Below are the code and all the weights of a small trained network. Each question names an input and a class and asks about switching units off, where a switched-off unit gives its printed mean instead of its output.

import numpy as np


def w(rows, s, z=0):
    codes = np.array(rows[::2]) - 128.0
    scale = np.full(codes.shape[1], s)
    scale[-1] = z or s
    return codes * scale


def f(y):
    return y / 2 * (1 + np.tanh(0.7978845608 * (y + 0.044715 * y**3)))


def log_softmax(a):
    a = a - a.max(-1, keepdims=True)
    return a - np.log(np.exp(a).sum(-1, keepdims=True))


def net(x, mask):
    res = np.array(x, float).reshape(1, 3) / 4 @ E
    y = f(res @ A[0][:, :-1].T + A[0][:, -1])
    res = res + np.where(mask, y, B[0][:, -1]) @ B[0][:, :-1]
    return log_softmax(res[-1] @ U[:, :-1].T + U[:, -1])


A, B = {}, {}
E = w([
[135,114,202,48,46,2,123,203,195],'x0',
[216,137,36,43,194,82,159,174,87],'x1',
[55,194,65,166,244,122,29,195,231],'x2',
],0.0063)
A[0] = w([
[174,123,93,139,138,182,168,97,29,216],'N1',
[139,122,197,112,7,105,155,119,115,241],'N2',
[152,124,138,84,113,88,112,117,109,172],'N3',
[167,127,84,116,163,129,130,135,69,254],'N4',
[75,140,124,194,170,186,86,115,139,152],'N5',
[88,140,74,162,229,144,86,137,177,125],'N6',
],0.016,0.0027)
B[0] = w([
[165,250,37,129,188,89,165,158,50,233],'N1',
[95,160,193,149,99,3,28,149,100,250],'N2',
[110,174,105,130,190,186,126,92,129,168],'N3',
[158,198,82,113,207,113,144,122,122,189],'N4',
[139,34,161,171,33,186,193,107,88,218],'N5',
[106,111,153,44,181,120,69,132,243,227],'N6',
],0.013,0.015)
U = w([
[132,42,147,134,93,208,157,104,157,97],'0',
[127,101,161,195,52,131,142,117,85,32],'1',
[186,166,57,114,168,158,191,123,105,44],'2',
[114,151,160,95,145,53,2,143,155,251],'3',
],0.0083,0.0015)

Each question gives the input, the list of numbers given to net, and the class t.
The units are the neurons (one row each of A and B). Each row of codes is followed by its name. A weight is (code - 128) times the scale printed after its matrix; where a second scale follows, it is the last column's (A, B and U).
mask holds one flag per neuron, in row order. A switched-off neuron (its flag False) gives its mean, the last column of its row in B, instead of its output. The means were averaged over made-up inputs and are rounded, as every weight is.
A unit's drop is (log p(t) with every unit on - log p(t) with that unit switched off) / (log p(t) with every unit on - log p(t) with every unit switched off).
The circuit of an input: a set's keep is (log p(t) with only the set's units on - log p(t) with every unit switched off) / (log p(t) with every unit on - log p(t) with every unit switched off). Starting from all 6 units, units are removed one at a time, each time the one whose removal leaves the highest keep (on an exact tie, the one counted first), for as long as the keep stays at least 0.8.
circuit, biggest first: the units of the circuit, biggest drop first
most important unit: the unit with the biggest drop
top k neurons: the k neurons with the biggest drops, biggest first
drop of u: that unit's drop, to one decimal
input [-2,-2,8], class 0: most important unit -> N5
input [3,6,-2], class 2: top 4 neurons -> N6; N2; N3; N4
input [-3,8,4], class 2: top 2 neurons -> N2; N4
input [-5,-7,-6], class 1: top 4 neurons -> N6; N5; N4; N2
input [-7,-7,-2], class 1: top 2 neurons -> N5; N4
input [-5,2,6], class 0: top 3 neurons -> N5; N2; N1
input [0,2,0], class 2: top 3 neurons -> N2; N6; N5
input [-7,4,6], class 2: top 2 neurons -> N2; N5
input [-1,-2,6], class 0: top 2 neurons -> N5; N2
input [-1,-8,-2], class 1: top 2 neurons -> N6; N5
input [-7,-3,-1], class 2: top 2 neurons -> N1; N2
input [-4,-5,-4], class 1: top 2 neurons -> N6; N4
input [-3,-3,7], class 0: drop of N5 -> 0.6
input [-1,3,1], class 2: drop of N2 -> 1.9
input [-3,-5,-2], class 1: drop of N6 -> 0.1
input [-7,-3,8], class 0: circuit, biggest first -> N5
